Below is a small trained network, with its code and all its weights. Each question gives an input and a class and asks what happens when units are switched off, that is, made to give their printed mean instead of their output.

import numpy as np


def w(rows, s, z=0):
    codes = np.array(rows[::2]) - 128.0
    scale = np.full(codes.shape[1], s)
    scale[-1] = z or s
    return codes * scale


def norm(h):
    return h / np.sqrt((h * h).mean(-1, keepdims=True) + 1e-5)


def f(y):
    return y / 2 * (1 + np.tanh(0.7978845608 * (y + 0.044715 * y**3)))


def log_softmax(a):
    a = a - a.max(-1, keepdims=True)
    return a - np.log(np.exp(a).sum(-1, keepdims=True))


def net(x, mask):
    res = np.array(x, float).reshape(1, 8) / 4 @ E
    u = 0
    for l in range(3):
        y = f(norm(res) @ A[l][:, :-1].T + A[l][:, -1])
        res = res + np.where(mask[u : u + 10], y, B[l][:, -1]) @ B[l][:, :-1]
        u += 10
    return log_softmax(norm(res)[-1] @ U[:, :-1].T + U[:, -1])


A, B = {}, {}
E = w([
[50,190,169,131],'x0',
[69,145,41,226],'x1',
[182,186,41,35],'x2',
[202,81,176,138],'x3',
[106,253,131,244],'x4',
[93,189,209,86],'x5',
[2,72,139,74],'x6',
[127,28,105,176],'x7',
],0.0051)
A[0] = w([
[24,101,81,127,33],'0.n0',
[76,103,138,153,91],'0.n1',
[176,39,147,70,176],'0.n2',
[199,154,7,153,117],'0.n3',
[205,51,117,2,30],'0.n4',
[107,177,38,173,123],'0.n5',
[182,69,164,176,180],'0.n6',
[122,82,112,146,196],'0.n7',
[125,242,221,78,2],'0.n8',
[87,183,143,183,75],'0.n9',
],0.0076,0.0029)
B[0] = w([
[106,133,134,148,160],'0.n0',
[98,75,154,133,135],'0.n1',
[118,52,212,124,255],'0.n2',
[135,153,130,183,250],'0.n3',
[225,94,146,66,252],'0.n4',
[240,145,100,104,207],'0.n5',
[225,123,139,141,224],'0.n6',
[131,138,210,162,187],'0.n7',
[143,231,255,157,216],'0.n8',
[160,72,162,61,165],'0.n9',
],0.0068,0.0028)
A[1] = w([
[120,199,99,63,167],'1.n0',
[96,234,218,71,2],'1.n1',
[233,127,156,128,148],'1.n2',
[72,81,88,153,122],'1.n3',
[83,141,176,121,128],'1.n4',
[165,61,77,39,96],'1.n5',
[160,224,53,41,138],'1.n6',
[2,53,135,174,51],'1.n7',
[180,137,156,183,107],'1.n8',
[185,114,187,197,124],'1.n9',
],0.0091,0.0031)
B[1] = w([
[154,209,77,172,179],'1.n0',
[133,212,255,109,214],'1.n1',
[73,94,183,211,253],'1.n2',
[31,163,217,95,141],'1.n3',
[94,163,173,158,154],'1.n4',
[200,159,122,68,180],'1.n5',
[104,211,81,140,213],'1.n6',
[24,61,105,122,180],'1.n7',
[118,63,15,154,191],'1.n8',
[174,88,114,220,226],'1.n9',
],0.0064,0.0046)
A[2] = w([
[63,104,121,119,25],'2.n0',
[93,216,123,255,121],'2.n1',
[129,107,140,164,92],'2.n2',
[238,162,130,121,114],'2.n3',
[162,76,107,95,137],'2.n4',
[202,66,145,11,44],'2.n5',
[203,136,107,107,75],'2.n6',
[203,57,139,9,4],'2.n7',
[71,102,180,100,93],'2.n8',
[170,196,179,115,94],'2.n9',
],0.0093,0.0029)
B[2] = w([
[28,68,156,147,122],'2.n0',
[156,54,36,35,253],'2.n1',
[198,101,145,147,140],'2.n2',
[31,75,120,108,197],'2.n3',
[228,224,181,50,153],'2.n4',
[172,81,124,4,186],'2.n5',
[60,121,144,105,146],'2.n6',
[174,102,134,2,185],'2.n7',
[114,65,49,194,153],'2.n8',
[81,164,156,223,179],'2.n9',
],0.0067,0.0056)
U = w([
[174,107,40,170,89],'0',
[23,95,122,111,190],'1',
[140,149,209,139,2],'2',
[158,92,129,126,112],'3',
[184,95,145,4,179],'4',
[100,254,196,108,167],'5',
[166,96,133,172,96],'6',
[136,221,35,92,139],'7',
],0.019,0.0061)

Each question gives the input, the list of numbers given to net, and the class t.
The units are the neurons (one row each of A and B). Each row of codes is followed by its name. A weight is (code - 128) times the scale printed after its matrix; where a second scale follows, it is the last column's (A, B and U).
mask holds one flag per neuron, layer by layer. A switched-off neuron (its flag False) gives its mean, the last column of its row in B, instead of its output. The means were averaged over made-up inputs and are rounded, as every weight is.
A unit's drop is (log p(t) with every unit on - log p(t) with that unit switched off) / (log p(t) with every unit on - log p(t) with every unit switched off).
The circuit of an input: a set's keep is (log p(t) with only the set's units on - log p(t) with every unit switched off) / (log p(t) with every unit on - log p(t) with every unit switched off). Starting from the 12 units with the biggest drops (on a tie, the unit counted first), units are removed one at a time, each time the one whose removal leaves the highest keep (on an exact tie, the one counted first), for as long as the keep stays at least 0.8.
units of the circuit, in order: the units of the circuit, biggest drop first
most important unit: the unit with the biggest drop
k most important neurons: the k neurons with the biggest drops, biggest first
top k neurons in layer l: the k neurons of layer l with the biggest drops, biggest first
drop when u is switched off: that unit's drop, to one decimal
input [-7,-3,-5,2,4,-3,0,-7], class 0: most important neuron -> (1.n8)
input [8,2,4,3,0,1,-4,3], class 7: 2 most important neurons -> (0.n2 2.n1)
input [-8,6,2,1,-5,-2,0,6], class 4: units of the circuit, in order -> (1.n5 2.n4)
input [-7,-6,8,4,7,0,1,-7], class 5: 3 most important neurons -> (0.n8 1.n1 2.n9)
input [-2,-4,-7,-8,-6,6,1,-3], class 2: 2 most important neurons -> (2.n1 1.n1)
input [8,6,4,2,-3,0,6,-5], class 5: 2 most important neurons -> (1.n1 1.n8)
input [-4,4,4,0,-2,-3,5,-5], class 7: top 2 neurons in layer 0 -> (0.n9 0.n3)
input [1,5,4,3,0,-3,4,8], class 1: top 2 neurons in layer 1 -> (1.n3 1.n7)
input [4,4,5,-4,4,0,6,4], class 7: top 2 neurons in layer 0 -> (0.n5 0.n2)
input [0,0,7,-8,-4,-3,-8,6], class 7: top 3 neurons in layer 0 -> (0.n8 0.n6 0.n3)
input [7,3,4,-3,5,6,-7,4], class 7: 3 most important neurons -> (2.n1 0.n5 0.n2)
input [-1,-3,-2,2,6,-4,-5,0], class 0: top 2 neurons in layer 1 -> (1.n8 1.n1)
input [8,-3,8,-4,-1,3,7,2], class 5: drop when 1.n1 is switched off -> 0.1
input [7,8,-4,5,6,-3,-8,-8], class 0: most important unit -> 2.n1
input [6,-2,-4,-5,1,-4,-2,1], class 1: drop when 1.n7 is switched off -> 0.2
input [-6,-7,-2,8,6,5,4,5], class 6: drop when 1.n2 is switched off -> 0.3
